Below are the code and all the weights of a small trained network. Each question names an input and a target symbol and asks about switching units off, where a switched-off unit gives its printed mean instead of its output.

import numpy as np


def w(rows, s, z=0):
    codes = np.array(rows[::2]) - 128.0
    scale = np.full(codes.shape[1], s)
    scale[-1] = z or s
    return codes * scale


def norm(h):
    return h / np.sqrt((h * h).mean(-1, keepdims=True) + 1e-5)


def f(y):
    return np.maximum(y, 0)


def softmax(a):
    e = np.exp(a - a.max(-1, keepdims=True))
    return e / e.sum(-1, keepdims=True)


def log_softmax(a):
    a = a - a.max(-1, keepdims=True)
    return a - np.log(np.exp(a).sum(-1, keepdims=True))


def net(x, mask):
    ids = ['Ωβεηθμψ'.index(c) for c in x.split()]
    T = len(ids)
    res = E[ids] + P[:T]
    r = norm(res)
    for j in range(2):
        rows = slice(3 * j, 3 * j + 3)
        q, k, v = (r @ M[0][rows].T for M in (Q, K, V))
        z = softmax(np.where(np.tri(T) > 0, q @ k.T / 3**0.5, -1e9)) @ v
        o = O[0][rows]
        res = res + np.where(mask[j], z, o[:, -1]) @ o[:, :-1]
    y = f(norm(res) @ A[0][:, :-1].T + A[0][:, -1])
    res = res + np.where(mask[2:14], y, B[0][:, -1]) @ B[0][:, :-1]
    return log_softmax(norm(res)[-1] @ U[:, :-1].T + U[:, -1])


Q, K, V, O, A, B = {}, {}, {}, {}, {}, {}
E = w([
[123,136,96,23,136],'Ω',
[57,153,126,70,237],'β',
[96,202,214,125,106],'ε',
[123,198,183,139,127],'η',
[76,141,160,64,83],'θ',
[101,124,2,150,136],'μ',
[146,138,121,144,71],'ψ',
],0.0086)
P = w([
[207,193,130,1,98],'0',
[97,228,129,83,110],'1',
[212,137,146,56,101],'2',
[86,163,144,121,113],'3',
[194,98,151,108,99],'4',
[126,128,130,136,114],'5',
[182,83,159,137,105],'6',
],0.0058)
Q[0] = w([
[17,139,158,108,210],'h0',
[234,162,130,102,10],'h0',
[192,31,178,119,126],'h0',
[204,62,250,73,173],'h1',
[187,83,146,154,177],'h1',
[164,67,119,177,96],'h1',
],0.017)
K[0] = w([
[68,165,152,89,61],'h0',
[122,63,121,194,193],'h0',
[121,141,74,113,195],'h0',
[129,64,181,128,252],'h1',
[146,176,169,103,194],'h1',
[158,178,101,83,144],'h1',
],0.022)
V[0] = w([
[159,97,57,156,63],'h0',
[114,141,142,178,130],'h0',
[168,120,216,88,90],'h0',
[105,163,9,189,44],'h1',
[73,178,32,136,203],'h1',
[234,200,146,164,198],'h1',
],0.011)
O[0] = w([
[69,111,114,129,32,57],'h0',
[124,127,164,177,124,22],'h0',
[213,172,50,132,161,253],'h0',
[16,162,81,149,250,87],'h1',
[156,56,117,164,254,87],'h1',
[116,19,192,212,35,35],'h1',
],0.0075,0.0043)
A[0] = w([
[179,59,156,122,176,31],'n0',
[136,114,37,101,155,115],'n1',
[116,148,177,114,158,139],'n2',
[57,62,179,87,104,175],'n3',
[164,75,164,150,157,2],'n4',
[131,102,148,69,148,146],'n5',
[119,59,56,83,108,44],'n6',
[129,122,41,104,89,71],'n7',
[187,112,119,144,113,172],'n8',
[9,180,141,143,102,41],'n9',
[157,83,40,217,78,126],'n10',
[139,161,84,222,106,58],'n11',
],0.015,0.0046)
B[0] = w([
[151,131,235,116,147,188],'n0',
[117,103,174,133,60,254],'n1',
[153,90,95,150,128,170],'n2',
[16,172,141,83,146,193],'n3',
[169,97,145,53,190,164],'n4',
[144,163,88,168,130,211],'n5',
[105,61,73,75,61,151],'n6',
[141,115,127,166,218,216],'n7',
[70,94,134,161,143,228],'n8',
[1,121,188,68,69,210],'n9',
[109,185,72,156,216,153],'n10',
[146,86,171,58,157,142],'n11',
],0.021,0.006)
U = w([
[155,47,66,121,100,166],'Ω',
[167,127,196,164,40,4],'β',
[131,135,156,252,133,123],'ε',
[174,77,223,113,189,104],'η',
[179,207,96,98,131,217],'θ',
[91,125,73,164,241,31],'μ',
[51,138,161,84,108,254],'ψ',
],0.011,0.0016)

Each question gives the input, a string of symbols that net reads in full, and the target symbol t.
The units are the heads (3 rows each of Q, K, V and O) and the neurons (one row each of A and B). Each row of codes is followed by its name. A weight is (code - 128) times the scale printed after its matrix; where a second scale follows, it is the last column's (O, A, B and U).
mask holds one flag per unit, heads first, then neurons. A switched-off unit (its flag False) gives its mean, the last column of its rows in O or B, instead of its output. The means were averaged over made-up inputs and are rounded, as every weight is.
A unit's drop is (log p(t) with every unit on - log p(t) with that unit switched off) / (log p(t) with every unit on - log p(t) with every unit switched off).
The circuit of an input: a set's keep is (log p(t) with only the set's units on - log p(t) with every unit switched off) / (log p(t) with every unit on - log p(t) with every unit switched off). Starting from the 12 units with the biggest drops (on a tie, the unit counted first), units are removed one at a time, each time the one whose removal leaves the highest keep (on an exact tie, the one counted first), for as long as the keep stays at least 0.8.
units of the circuit, in order: the units of the circuit, biggest drop first
top k neurons: the k neurons with the biggest drops, biggest first
which heads matter: for each layer, one digit per head in row order, 1 if its drop is at least 0.15 and else 0, layers parted by /
input ψ Ω ε η, target η: units of the circuit, in order -> n11; h0; h1; n9
input Ω θ θ θ θ ε, target θ: which heads matter -> 01
input ψ μ μ β, target μ: which heads matter -> 01
input ψ β θ ε ε Ω Ω, target η: units of the circuit, in order -> h1
input Ω θ ψ η β β ε, target η: units of the circuit, in order -> h1; n4
input η Ω η Ω Ω η, target η: units of the circuit, in order -> h0; n11; h1
input η ε μ θ, target μ: which heads matter -> 11
input ε ε θ θ ψ, target μ: units of the circuit, in order -> n10; h0
input θ ψ θ θ η, target ε: top 2 neurons -> n10; n8
input θ Ω η θ θ β, target θ: which heads matter -> 01
input β Ω Ω, target η: which heads matter -> 01
input Ω Ω ψ, target μ: units of the circuit, in order -> h0; n7
input θ θ η, target ε: top 3 neurons -> n8; n10; n9
input ψ ψ ε, target β: units of the circuit, in order -> h1
input Ω ε ψ θ Ω Ω, target θ: units of the circuit, in order -> h1; n9; n8
input η θ μ ε, target μ: which heads matter -> 11
input Ω θ μ η θ ε, target θ: which heads matter -> 11
input θ ε ψ β θ β ψ, target η: which heads matter -> 00
input θ ψ θ θ θ Ω, target θ: units of the circuit, in order -> h1; n9
input ψ ψ β, target η: which heads matter -> 01
input β θ ε η, target θ: top 2 neurons -> n9; n7
input θ η ε θ θ μ, target μ: top 2 neurons -> n0; n9
input Ω θ ψ μ θ θ, target μ: units of the circuit, in order -> h1
